Below are the code and all the weights of a small trained network. Each question names an input and a target symbol and asks about switching units off, where a switched-off unit gives its printed mean instead of its output.

import numpy as np


def w(rows, s, z=0):
    codes = np.array(rows[::2]) - 128.0
    scale = np.full(codes.shape[1], s)
    scale[-1] = z or s
    return codes * scale


def norm(h):
    return h / np.sqrt((h * h).mean(-1, keepdims=True) + 1e-5)


def f(y):
    return np.maximum(y, 0)


def softmax(a):
    e = np.exp(a - a.max(-1, keepdims=True))
    return e / e.sum(-1, keepdims=True)


def log_softmax(a):
    a = a - a.max(-1, keepdims=True)
    return a - np.log(np.exp(a).sum(-1, keepdims=True))


def net(x, mask):
    ids = ['γδεζηθμξστφψω'.index(c) for c in x.split()]
    T = len(ids)
    res = E[ids] + P[:T]
    u = 0
    for l in range(2):
        r = norm(res)
        for j in range(3):
            rows = slice(2 * j, 2 * j + 2)
            q, k, v = (r @ M[l][rows].T for M in (Q, K, V))
            z = softmax(np.where(np.tri(T) > 0, q @ k.T / 2**0.5, -1e9)) @ v
            o = O[l][rows]
            res = res + np.where(mask[u + j], z, o[:, -1]) @ o[:, :-1]
        u += 3
        y = f(norm(res) @ A[l][:, :-1].T + A[l][:, -1])
        res = res + np.where(mask[u : u + 4], y, B[l][:, -1]) @ B[l][:, :-1]
        u += 4
    return log_softmax(norm(res)[-1] @ U[:, :-1].T + U[:, -1])


Q, K, V, O, A, B = {}, {}, {}, {}, {}, {}
E = w([
[151,166,117],'γ',
[42,108,141],'δ',
[142,168,102],'ε',
[138,124,161],'ζ',
[194,102,155],'η',
[112,225,133],'θ',
[96,153,145],'μ',
[142,124,164],'ξ',
[125,202,111],'σ',
[163,100,197],'τ',
[139,125,159],'φ',
[4,186,163],'ψ',
[116,52,70],'ω',
],0.026)
P = w([
[150,127,252],'0',
[112,128,227],'1',
[109,150,189],'2',
[100,164,170],'3',
[94,170,139],'4',
[90,196,142],'5',
],0.0025)
Q[0] = w([
[157,156,176],'L0H0',
[3,130,106],'L0H0',
[93,30,99],'L0H1',
[213,86,40],'L0H1',
[139,51,184],'L0H2',
[200,100,188],'L0H2',
],0.015)
K[0] = w([
[160,204,124],'L0H0',
[35,115,96],'L0H0',
[109,64,248],'L0H1',
[173,122,204],'L0H1',
[138,58,155],'L0H2',
[163,40,223],'L0H2',
],0.011)
V[0] = w([
[125,91,160],'L0H0',
[109,84,109],'L0H0',
[150,158,128],'L0H1',
[151,143,3],'L0H1',
[132,67,181],'L0H2',
[63,144,136],'L0H2',
],0.017)
O[0] = w([
[75,140,106,90],'L0H0',
[167,18,182,17],'L0H0',
[250,73,98,223],'L0H1',
[187,115,217,152],'L0H1',
[168,253,16,3],'L0H2',
[134,118,179,175],'L0H2',
],0.0059,0.0049)
A[0] = w([
[151,226,178,66],'L0N0',
[161,255,175,48],'L0N1',
[36,56,157,218],'L0N2',
[193,190,217,2],'L0N3',
],0.0065,0.004)
B[0] = w([
[162,112,210,184],'L0N0',
[2,61,168,191],'L0N1',
[192,185,63,252],'L0N2',
[143,57,176,204],'L0N3',
],0.011,0.004)
Q[1] = w([
[98,53,96],'L1H0',
[64,255,229],'L1H0',
[211,51,97],'L1H1',
[148,159,151],'L1H1',
[86,172,111],'L1H2',
[200,127,166],'L1H2',
],0.018)
K[1] = w([
[157,237,123],'L1H0',
[49,32,171],'L1H0',
[134,214,66],'L1H1',
[34,140,201],'L1H1',
[47,74,138],'L1H2',
[230,249,207],'L1H2',
],0.012)
V[1] = w([
[136,68,99],'L1H0',
[245,170,175],'L1H0',
[154,114,97],'L1H1',
[77,133,110],'L1H1',
[149,126,139],'L1H2',
[103,90,113],'L1H2',
],0.012)
O[1] = w([
[80,90,239,3],'L1H0',
[202,199,161,252],'L1H0',
[119,72,151,22],'L1H1',
[218,102,194,137],'L1H1',
[120,127,78,156],'L1H2',
[188,2,154,55],'L1H2',
],0.0068,0.0022)
A[1] = w([
[246,149,67,1],'L1N0',
[175,135,47,99],'L1N1',
[103,64,21,152],'L1N2',
[217,180,134,110],'L1N3',
],0.012,0.0065)
B[1] = w([
[117,253,56,149],'L1N0',
[167,77,104,161],'L1N1',
[142,64,196,199],'L1N2',
[162,87,159,254],'L1N3',
],0.012,0.0059)
U = w([
[141,100,87,171],'γ',
[121,145,185,185],'δ',
[228,96,205,158],'ε',
[129,114,137,58],'ζ',
[132,98,74,186],'η',
[185,6,106,77],'θ',
[39,43,166,143],'μ',
[57,178,226,2],'ξ',
[129,120,134,66],'σ',
[214,176,75,164],'τ',
[139,101,85,151],'φ',
[138,206,154,126],'ψ',
[28,195,110,149],'ω',
],0.02,0.0062)

Each question gives the input, a string of symbols that net reads in full, and the target symbol t.
The units are the heads (2 rows each of Q, K, V and O) and the neurons (one row each of A and B). Each row of codes is followed by its name. A weight is (code - 128) times the scale printed after its matrix; where a second scale follows, it is the last column's (O, A, B and U).
mask holds one flag per unit, layer by layer, with each layer's heads first. A switched-off unit (its flag False) gives its mean, the last column of its rows in O or B, instead of its output. The means were averaged over made-up inputs and are rounded, as every weight is.
A unit's drop is (log p(t) with every unit on - log p(t) with that unit switched off) / (log p(t) with every unit on - log p(t) with every unit switched off).
The circuit of an input: a set's keep is (log p(t) with only the set's units on - log p(t) with every unit switched off) / (log p(t) with every unit on - log p(t) with every unit switched off). Starting from the 12 units with the biggest drops (on a tie, the unit counted first), units are removed one at a time, each time the one whose removal leaves the highest keep (on an exact tie, the one counted first), for as long as the keep stays at least 0.8.
units of the circuit, in order: the units of the circuit, biggest drop first
most important unit: the unit with the biggest drop
top k neurons: the k neurons with the biggest drops, biggest first
top k neurons in layer l: the k neurons of layer l with the biggest drops, biggest first
which heads matter: for each layer, one digit per head in row order, 1 if its drop is at least 0.15 and else 0, layers parted by /
drop when u is switched off: that unit's drop, to one decimal
input μ μ η ε μ μ, target ε: most important unit : L0H1
input ε ε η, target τ: which heads matter : 001 / 000
input ξ δ τ, target μ: which heads matter : 010 / 100
input ζ ζ ε μ δ ξ, target μ: units of the circuit, in order : [L1H0, L0N1, L0H2]
input μ ζ ζ, target η: units of the circuit, in order : [L0H1, L0H2, L1H0]
input ξ μ ε δ ξ φ, target μ: top 2 neurons : [L0N1, L0N2]
input ε ω δ ζ, target μ: which heads matter : 101 / 100
input ε μ μ μ ε ε, target ε: which heads matter : 010 / 000
input δ σ θ, target ξ: top 2 neurons in layer 1 : [L1N3, L1N2]
input ζ τ η τ, target θ: top 2 neurons : [L0N2, L1N2]
input μ μ τ δ μ φ, target μ: top 2 neurons in layer 1 : [L1N2, L1N3]
input η σ γ μ μ, target ψ: which heads matter : 001 / 011
input ψ η μ, target ω: which heads matter : 010 / 100
input μ τ η μ η τ, target θ: top neuron in layer 0 : [L0N1]
input δ τ ψ θ τ, target τ: top 4 neurons : [L0N2, L0N0, L0N1, L1N2]
input ζ φ δ δ δ μ, target μ: which heads matter : 110 / 100
input μ γ ζ, target ψ: top 2 neurons : [L0N1, L0N2]
input η μ θ ε η μ, target ε: drop when L0H2 is switched off : 0.5
input θ ξ μ, target τ: drop when L0H0 is switched off : 0.0
input φ μ γ μ μ, target ψ: drop when L1N2 is switched off : 0.1
input μ δ τ, target μ: most important unit : L1H0
input μ μ μ, target ω: drop when L0H2 is switched off : 0.3
